(in the rows, 128 means zero)
Each row is followed by its class.
[119 133  61 111 133  94  67 153 126 128 135 134 145 133 132 103 134 146
 132  96 113 103 181 125 125 142  97 122 117  98 209 128 120 137 132 111
 125 129]	dez
[162 144 114 152 137 238  97 196 141 123 131  65 139 132 109 102 153 116
 129 134 112 141  59 120 114 123 144 101  82 164 214 148 139 110 131 133
 129 134]	fefi
[ 91 132  90  78 136   4  78 136 126  84 155 193 132 139 132 152 130 170
 144  84 112  94 202 150 127 115  90 135 108  80 186 132 151 156 124  93
 119 139]	dez
[129 126 137 111 139  96 155 173 131  94 124 127 113 150  97 111 141 129
 131 127 116 116  85 132 125 110 120 129  96 159 160 119 156 120 132 127
 120 123]	fefi
[167 124 130 174 126 211  25 163 136 142 140  80 162 110 140 152 149 141
 126 115  87 150 125 115 110 134 125  70 130 111 161 147 127 123 127 129
 137 134]	dez
[114 111 132  80 140   4 144 150 125  78 134 151 114 147 106 136 141 130
 132 115 128 108 121 153 126 116 112 141  91 133 144 130 168 136 128 117
 129 130]	Lamuv
[124 132 140 129 128 145 146 159 131 122 131 112 123 129 118 120 137 124
 138 140 119 140  78 125 120 129 150 123 123 144 137 141 134 106 121 131
 135 125]	fefi
[158 124 172 151 120 191 130 145 130 131 130  88 143 117 122 130 138 122
 109 154 115 139  78 145 115 135 159 112 135 145  95 133 129 104 128 145
 136 130]	fefi
[141 119 138 149 120 181  90 124 126 141 141 106 144 111 144 146 141 138
 115 138 110 142 127 134 130 138 148  96 132 122 128 142 127 120 119 133
 122 128]	dez
[101 124 102  97 138   4 133 138 124 108 147 166 126 145 128 157 123 146
 138 106 129 101 161 143 118 127 102 141 115 100 169 137 141 137 128 116
 123 130]	dez
[126 119 151 128 136  68 126 126 127 125 147 127 131 125 111 139 129 137
 127 137 126 123 125 147 128 109 135 138 116 104 107 124 161 138 133 135
 134 124]	Lamuv
[118 122 132 110 133  60 156 126 129 116 138 154 134 119 112 132 127 127
 123 130 142 119 112 145 126 126 129 132 120 120 115 130 153 125 134 132
 127 112]	fefi
[105 117 152  77 142   4 138 149 125  98 129 147 108 143  96 124 133 138
 137 123 144  99 126 146 132 113 117 140 104 132 120 117 175 141 131 120
 123 132]	Lamuv
[127  98 174 118 124 116 123  92 127 135 131 117 131 111 132 150 129 140
 124 148 139 139 134 146 128 118 152 140 131  96  63 116 159 122 118 134
 130 121]	Lamuv
[129 129 114 121 147  84 108 141 131 127 147 139 142 117 130 156 137 150
 130 124 124 125 150 142 125 123 129 117 124  97 148 134 133 128 126 132
 132 133]	dez
[126 127 147 106 136  56 109 145 122  98 133 126 127 132 110 140 134 132
 134  95 123 124 124 153 116 123 131 125 110 120 116 124 162 138 127 123
 125 124]	Lamuv
[124 118 190 115 125  67 123 109 124 118 140 128 137 110 125 152 127 149
 130 134 119 130 152 149 128 128 141 122 121 111  85 124 150 137 124 131
 134 127]	Lamuv
[134 124 147 113 130  47 174 134 130 111 135 142 130 126 112 125 131 123
 135 133 137 122 103 126 124 122 123 141 115 127  92 121 135 128 126 129
 139 124]	fefi
[147 133 157 143 134 224  94 182 139 126 124  81 130 131 116 112 153 123
 128 133 111 143  76 122 122 120 136 104 121 176 137 138 165 120 135 138
 137 128]	Lamuv
[145 128 138 157 123 172  59 137 126 145 136  91 146 117 133 138 151 138
 120 141 106 148 135 132 117 136 153 105 138 128 142 151 128 125 128 137
 134 130]	fefi
[110 136  99 102 145  40  89 149 130 125 142 143 120 148 129 136 132 150
 137 104 125 106 162 134 133 122 105 120 120 108 189 118 140 132 134 111
 118 134]	dez
[127 138 112 119 132  79  38 193 132 118 160 114 151 128 126 140 148 169
 137  94  90 127 136 134 114 121 109  88  98 115 204 153 152 131 129 108
 156 133]	dez
[ 98 135  73  68 149   4 119 144 130  99 136 191 113 161 123 122 139 146
 159  68 132  86 190 129 149 138  66 136  96 109 232 117 134 153 128  97
 113 124]	dez
[135 110 152 158 118 203 124 137 134 133 106 100 145 121 129 132 139 134
 118 150 115 148  90 133 128 137 161 111 128 145 108 125 127 113 125 141
 137 134]	fefi
[134 105 150 127 128 125 123 112 135 130 135 112 155 116 120 143 136 128
 118 146 131 140 132 151 127 129 141 123 130 121 111 129 146 134 127 125
 132 134]	Lamuv
[135 117 102 141 133 128   6  95 129 156 145 126 151 107 162 166 136 161
 131 121 111 120 197 139 126 141 131  94 147  66 150 136 134 137 121 127
 135 130]	dez
[122 125 132  89 134  25 119 177 127 105 128 138 128 125 106 123 133 128
 138 117 137 113 138 139 138 107  96 122 100 135 155 129 164 126 132 112
 122 129]	Lamuv
[146 109 137 160 129 226   4 136 130 157 144  80 145 111 150 150 145 164
 128 135  91 152 134 131 132 132 142  74 138 103 132 143 130 135 127 124
 130 131]	Lamuv
[126 124 124 113 131  74 133 131 129 121 139 139 136 122 127 133 128 135
 122 125 129 128 131 140 122 134 123 127 124 113 147 133 135 123 122 131
 128 130]	dez
[141 122 195 147 124 155 150 103 131 125 124 113 152 118 117 144 123 122
 109 181 125 144  66 137 123 134 123 120 135 144  55 134 146 105 122 155
 144 128]	fefi
[149 131 156 135 136 192 138 158 133 115 118  90 126 130 104 106 141 115
 124 142 122 144  68 118 128 122 130 119 122 163 128 134 152 112 129 134
 126 128]	Lamuv
[129 129 135 116 137  99 165 156 140 107 133 124 141 137  99 124 138 103
 122 146 125 132  81 157 121 131 139 132 120 147 130 137 162 111 131 139
 132 122]	fefi
